Below are the code and all the weights of a small trained network. Each question names an input and a target symbol and asks about switching units off, where a switched-off unit gives its printed mean instead of its output.

import numpy as np


def w(rows, s, z=0):
    codes = np.array(rows[::2]) - 128.0
    scale = np.full(codes.shape[1], s)
    scale[-1] = z or s
    return codes * scale


def f(y):
    return np.maximum(y, 0)


def softmax(a):
    e = np.exp(a - a.max(-1, keepdims=True))
    return e / e.sum(-1, keepdims=True)


def log_softmax(a):
    a = a - a.max(-1, keepdims=True)
    return a - np.log(np.exp(a).sum(-1, keepdims=True))


def net(x, mask):
    ids = ['ΓΔΘΞΨαβημτ'.index(c) for c in x.split()]
    T = len(ids)
    res = E[ids] + P[:T]
    u = 0
    for l in range(2):
        q, k, v = (res @ M[l].T for M in (Q, K, V))
        z = softmax(np.where(np.tri(T) > 0, q @ k.T / 2**0.5, -1e9)) @ v
        res = res + np.where(mask[u], z, O[l][:, -1]) @ O[l][:, :-1]
        u += 1
        y = f(res @ A[l][:, :-1].T + A[l][:, -1])
        res = res + np.where(mask[u : u + 16], y, B[l][:, -1]) @ B[l][:, :-1]
        u += 16
    return log_softmax(res[-1] @ U[:, :-1].T + U[:, -1])


Q, K, V, O, A, B = {}, {}, {}, {}, {}, {}
E = w([
[148,137,172],'Γ',
[144,106,105],'Δ',
[252,154,129],'Θ',
[99,143,80],'Ξ',
[229,126,84],'Ψ',
[206,142,65],'α',
[182,136,120],'β',
[172,116,116],'η',
[114,172,50],'μ',
[132,189,62],'τ',
],0.018)
P = w([
[95,236,99],'0',
[133,148,66],'1',
[134,17,218],'2',
[153,155,60],'3',
[119,1,138],'4',
[161,158,64],'5',
[106,1,99],'6',
[174,160,65],'7',
],0.0074)
Q[0] = w([
[254,188,85],'L0H1',
[36,173,179],'L0H1',
],0.0072)
K[0] = w([
[122,1,91],'L0H1',
[137,80,148],'L0H1',
],0.0095)
V[0] = w([
[37,197,186],'L0H1',
[4,183,108],'L0H1',
],0.0033)
O[0] = w([
[243,146,113,2],'L0H1',
[115,164,244,36],'L0H1',
],0.011,0.0036)
A[0] = w([
[179,50,156,175],'L0N1',
[220,191,148,174],'L0N2',
[86,232,119,3],'L0N3',
[50,68,108,188],'L0N4',
[105,182,206,188],'L0N5',
[131,110,220,148],'L0N6',
[178,115,159,63],'L0N7',
[86,112,54,123],'L0N8',
[145,165,115,120],'L0N9',
[79,25,151,94],'L0N10',
[123,2,115,189],'L0N11',
[154,48,126,113],'L0N12',
[111,129,195,150],'L0N13',
[186,131,220,176],'L0N14',
[118,105,114,108],'L0N15',
[158,122,144,86],'L0N16',
],0.012,0.0035)
B[0] = w([
[163,53,152,194],'L0N1',
[68,207,107,219],'L0N2',
[191,2,79,150],'L0N3',
[93,141,131,178],'L0N4',
[74,107,99,135],'L0N5',
[168,111,78,132],'L0N6',
[125,59,197,140],'L0N7',
[99,102,118,254],'L0N8',
[135,161,106,172],'L0N9',
[146,191,131,155],'L0N10',
[175,97,172,238],'L0N11',
[142,74,120,193],'L0N12',
[182,147,81,130],'L0N13',
[131,73,101,142],'L0N14',
[182,97,119,150],'L0N15',
[164,141,192,135],'L0N16',
],0.0074,0.0071)
Q[1] = w([
[68,49,187],'L1H1',
[254,82,82],'L1H1',
],0.0079)
K[1] = w([
[253,187,241],'L1H1',
[196,187,53],'L1H1',
],0.0048)
V[1] = w([
[3,154,91],'L1H1',
[64,87,28],'L1H1',
],0.0044)
O[1] = w([
[90,124,2,147],'L1H1',
[70,80,54,253],'L1H1',
],0.0093,0.0045)
A[1] = w([
[203,211,144,120],'L1N1',
[65,208,99,106],'L1N2',
[131,106,234,120],'L1N3',
[43,105,133,138],'L1N4',
[189,237,135,157],'L1N5',
[124,113,148,138],'L1N6',
[115,47,164,186],'L1N7',
[81,114,54,124],'L1N8',
[37,190,165,254],'L1N9',
[78,204,113,108],'L1N10',
[213,94,135,94],'L1N11',
[125,99,67,159],'L1N12',
[179,70,244,159],'L1N13',
[127,227,163,90],'L1N14',
[66,153,109,111],'L1N15',
[131,108,45,135],'L1N16',
],0.011,0.0066)
B[1] = w([
[127,130,145,135],'L1N1',
[48,127,117,163],'L1N2',
[157,126,138,137],'L1N3',
[92,166,155,143],'L1N4',
[106,121,185,145],'L1N5',
[133,165,116,136],'L1N6',
[88,109,90,186],'L1N7',
[167,98,143,223],'L1N8',
[150,142,10,143],'L1N9',
[93,76,121,148],'L1N10',
[99,141,96,174],'L1N11',
[154,179,176,236],'L1N12',
[104,181,139,172],'L1N13',
[164,111,137,130],'L1N14',
[98,107,134,152],'L1N15',
[116,131,157,250],'L1N16',
],0.014,0.015)
U = w([
[11,192,101,142],'Γ',
[137,162,18,143],'Δ',
[133,50,94,67],'Θ',
[145,137,151,146],'Ξ',
[103,159,167,31],'Ψ',
[77,132,231,48],'α',
[124,168,150,74],'β',
[110,109,194,110],'η',
[122,195,247,253],'μ',
[222,205,123,250],'τ',
],0.011,0.0031)

Each question gives the input, a string of symbols that net reads in full, and the target symbol t.
The units are the heads (2 rows each of Q, K, V and O) and the neurons (one row each of A and B). Each row of codes is followed by its name. A weight is (code - 128) times the scale printed after its matrix; where a second scale follows, it is the last column's (O, A, B and U).
mask holds one flag per unit, layer by layer, with each layer's heads first. A switched-off unit (its flag False) gives its mean, the last column of its rows in O or B, instead of its output. The means were averaged over made-up inputs and are rounded, as every weight is.
A unit's drop is (log p(t) with every unit on - log p(t) with that unit switched off) / (log p(t) with every unit on - log p(t) with every unit switched off).
The circuit of an input: a set's keep is (log p(t) with only the set's units on - log p(t) with every unit switched off) / (log p(t) with every unit on - log p(t) with every unit switched off). Starting from the 12 units with the biggest drops (on a tie, the unit counted first), units are removed one at a time, each time the one whose removal leaves the highest keep (on an exact tie, the one counted first), for as long as the keep stays at least 0.8.
circuit, biggest first: the units of the circuit, biggest drop first
unit that matters most: the unit with the biggest drop
k most important neurons: the k neurons with the biggest drops, biggest first
k most important neurons of layer l: the k neurons of layer l with the biggest drops, biggest first
drop when u is switched off: that unit's drop, to one decimal
input Θ α α Ψ Ψ, target Δ: most important neuron -> L1N11
input Ψ Δ Ψ Ξ Γ, target Γ: 3 most important neurons -> L1N13, L1N7, L1N8
input Γ α β α α α Γ, target Γ: 2 most important neurons -> L1N13, L1N8
input α Ψ Ψ β, target τ: circuit, biggest first -> L1N2, L1N7, L1N10
input μ Ξ Θ Γ β, target Γ: circuit, biggest first -> L1N7, L1N8, L1N12, L1H1
input Θ Ξ α, target Γ: 4 most important neurons -> L1N13, L1N8, L1N11, L1N7
input α Θ η Γ, target Δ: 3 most important neurons of layer 1 -> L1N9, L1N12, L1N16
input η Ψ Ψ α, target τ: 2 most important neurons -> L1N7, L1N12
input Ξ α Γ α α Δ Θ, target Γ: 4 most important neurons -> L1N13, L1N8, L1N11, L1N7
input β α η, target Γ: 4 most important neurons of layer 1 -> L1N13, L1N7, L1N11, L1N8
input Ψ β α Ψ η, target Γ: circuit, biggest first -> L1N13, L1N7, L1N8, L0N11
input β α Θ α Ξ Γ Ξ Θ, target μ: 4 most important neurons -> L1N5, L0N2, L1N7, L0N14
input α α Δ Ψ Θ Θ, target μ: 4 most important neurons -> L1N5, L0N2, L1N7, L1N9
input Ξ Θ α η Δ, target Γ: circuit, biggest first -> L1N13, L1N7, L1N8, L1H1
input Γ Θ Ψ α, target τ: circuit, biggest first -> L1N7, L1N2
input α Δ Γ α Ψ, target Γ: 3 most important neurons of layer 1 -> L1N13, L1N11, L1N7
input Ψ α α β Ψ, target Δ: most important neuron of layer 0 -> L0N11
input α Ψ Ψ Ψ Δ, target Γ: 4 most important neurons -> L1N13, L1N7, L1N8, L0N11
input Ξ Ξ Ξ Ψ β, target Γ: 2 most important neurons of layer 1 -> L1N13, L1N7
input α α α Ξ Ξ Γ, target Δ: unit that matters most -> L1N9
input η α α α Ψ β, target τ: 2 most important neurons of layer 0 -> L0N2, L0N4
input α Γ Θ, target Γ: drop when L1N2 is switched off -> -0.1
input Δ Ψ α, target Γ: drop when L1N12 is switched off -> 0.1
input μ η α Ψ, target τ: drop when L1N7 is switched off -> 0.3
